Below is a small trained network, with its code and all its weights. Each question gives an input and a class and asks what happens when units are switched off, that is, made to give their printed mean instead of their output.

import numpy as np


def w(rows, s, z=0):
    codes = np.array(rows[::2]) - 128.0
    scale = np.full(codes.shape[1], s)
    scale[-1] = z or s
    return codes * scale


def norm(h):
    return h / np.sqrt((h * h).mean(-1, keepdims=True) + 1e-5)


def f(y):
    return np.maximum(y, 0)


def log_softmax(a):
    a = a - a.max(-1, keepdims=True)
    return a - np.log(np.exp(a).sum(-1, keepdims=True))


def net(x, mask):
    res = np.array(x, float).reshape(1, 2) / 4 @ E
    u = 0
    for l in range(2):
        y = f(norm(res) @ A[l][:, :-1].T + A[l][:, -1])
        res = res + np.where(mask[u : u + 11], y, B[l][:, -1]) @ B[l][:, :-1]
        u += 11
    return log_softmax(norm(res)[-1] @ U[:, :-1].T + U[:, -1])


A, B = {}, {}
E = w([
[174,191,212,120,226,130,138,121,64,169,100],'x0',
[154,153,135,2,189,239,109,92,200,104,184],'x1',
],0.0041)
A[0] = w([
[230,209,221,118,185,129,164,144,50,164,83,128],'0.n0',
[113,142,101,125,154,110,99,122,128,121,115,93],'0.n1',
[200,177,150,114,223,83,176,73,125,160,107,95],'0.n2',
[115,167,97,92,156,198,137,23,118,47,187,144],'0.n3',
[110,139,35,85,74,115,120,165,86,125,92,42],'0.n4',
[103,76,89,181,36,39,135,126,109,91,101,50],'0.n5',
[101,89,107,228,130,65,169,186,106,109,98,143],'0.n6',
[116,165,203,233,123,59,168,173,3,189,73,18],'0.n7',
[128,128,114,172,209,64,97,180,111,216,100,3],'0.n8',
[72,105,97,251,39,50,141,193,77,183,91,93],'0.n9',
[124,170,138,233,150,16,163,186,23,148,50,38],'0.n10',
],0.0034,0.0024)
B[0] = w([
[179,145,128,119,163,103,99,64,69,201,211,241],'0.n0',
[87,141,90,109,101,155,122,101,142,147,114,128],'0.n1',
[18,147,100,163,108,101,102,146,203,154,157,198],'0.n2',
[138,147,97,153,90,104,70,172,71,160,140,210],'0.n3',
[136,194,125,108,168,147,124,132,124,108,89,150],'0.n4',
[118,213,105,148,223,117,117,138,224,143,133,212],'0.n5',
[104,149,107,152,236,88,176,132,159,143,170,217],'0.n6',
[187,41,149,64,14,182,138,59,77,117,91,236],'0.n7',
[181,118,67,105,102,208,134,137,105,122,98,162],'0.n8',
[105,204,190,162,252,91,116,144,162,127,185,255],'0.n9',
[137,40,119,51,44,227,152,106,69,86,88,240],'0.n10',
],0.0044,0.0055)
A[1] = w([
[103,116,120,181,111,102,174,210,157,106,124,19],'1.n0',
[131,114,105,159,107,144,103,143,140,97,100,56],'1.n1',
[112,175,77,111,117,162,121,140,177,90,142,136],'1.n2',
[98,167,151,153,219,88,157,134,177,119,124,24],'1.n3',
[152,108,96,103,65,177,123,150,141,55,108,38],'1.n4',
[104,151,107,190,165,40,131,171,144,146,122,89],'1.n5',
[145,74,143,79,3,163,121,89,105,122,134,193],'1.n6',
[64,94,138,136,186,157,186,163,170,48,89,32],'1.n7',
[176,126,123,73,121,191,112,86,133,127,110,144],'1.n8',
[128,104,90,80,23,150,124,194,147,93,139,2],'1.n9',
[127,122,87,102,17,185,128,182,176,110,127,32],'1.n10',
],0.0057,0.0015)
B[1] = w([
[122,138,152,148,168,152,136,129,164,122,150,168],'1.n0',
[140,155,150,107,104,133,126,118,137,154,155,140],'1.n1',
[149,108,148,131,121,127,122,115,76,122,90,229],'1.n2',
[94,86,145,156,89,138,138,147,181,97,129,236],'1.n3',
[100,162,110,102,116,90,83,141,113,113,105,182],'1.n4',
[101,110,149,160,172,151,187,114,169,91,129,217],'1.n5',
[146,78,138,145,119,133,198,117,99,74,46,253],'1.n6',
[94,156,117,137,132,117,102,173,182,121,146,187],'1.n7',
[100,113,128,189,102,73,167,135,151,137,139,247],'1.n8',
[112,117,105,108,84,146,2,141,123,92,104,203],'1.n9',
[103,124,98,125,120,128,66,157,103,116,91,213],'1.n10',
],0.007,0.0047)
U = w([
[82,127,146,180,158,119,171,155,229,75,158,183],'0',
[112,113,91,97,67,129,22,153,107,64,95,161],'1',
[175,69,161,134,94,130,214,72,51,122,101,148],'2',
[150,192,146,97,155,126,80,106,121,204,253,169],'3',
[159,165,109,113,100,101,159,162,134,135,139,2],'4',
],0.012,0.0043)

Each question gives the input, the list of numbers given to net, and the class t.
The units are the neurons (one row each of A and B). Each row of codes is followed by its name. A weight is (code - 128) times the scale printed after its matrix; where a second scale follows, it is the last column's (A, B and U).
mask holds one flag per neuron, layer by layer. A switched-off neuron (its flag False) gives its mean, the last column of its row in B, instead of its output. The means were averaged over made-up inputs and are rounded, as every weight is.
A unit's drop is (log p(t) with every unit on - log p(t) with that unit switched off) / (log p(t) with every unit on - log p(t) with every unit switched off).
unit that matters most: the unit with the biggest drop
top k neurons: the k neurons with the biggest drops, biggest first
k most important neurons of layer l: the k neurons of layer l with the biggest drops, biggest first
drop of u: that unit's drop, to one decimal
input [2,4], class 3: top neuron => 0.n10
input [0,-5], class 0: top 4 neurons => 0.n9, 0.n5, 0.n6, 0.n0
input [1,5], class 3: top 3 neurons => 0.n10, 0.n7, 1.n6
input [0,2], class 1: top 4 neurons => 0.n9, 0.n0, 0.n6, 0.n5
input [0,-6], class 0: top 2 neurons => 0.n9, 0.n5
input [6,1], class 3: top 4 neurons => 0.n10, 0.n2, 1.n6, 0.n0
input [-1,3], class 1: 2 most important neurons of layer 0 => 0.n9, 0.n0
input [1,8], class 3: 3 most important neurons of layer 1 => 1.n6, 1.n9, 1.n3
input [0,6], class 1: top 3 neurons => 0.n0, 0.n6, 0.n9
input [1,4], class 3: top 3 neurons => 0.n7, 0.n10, 1.n6
input [0,5], class 1: top 3 neurons => 0.n0, 0.n6, 0.n9
input [-1,4], class 1: top 2 neurons => 0.n9, 0.n0
input [1,1], class 3: top 2 neurons => 0.n7, 0.n10
input [-1,8], class 1: unit that matters most => 0.n9
input [3,1], class 3: drop of 0.n0 => 0.2
input [4,1], class 3: drop of 0.n10 => 0.1
input [-2,4], class 1: drop of 0.n9 => 0.4
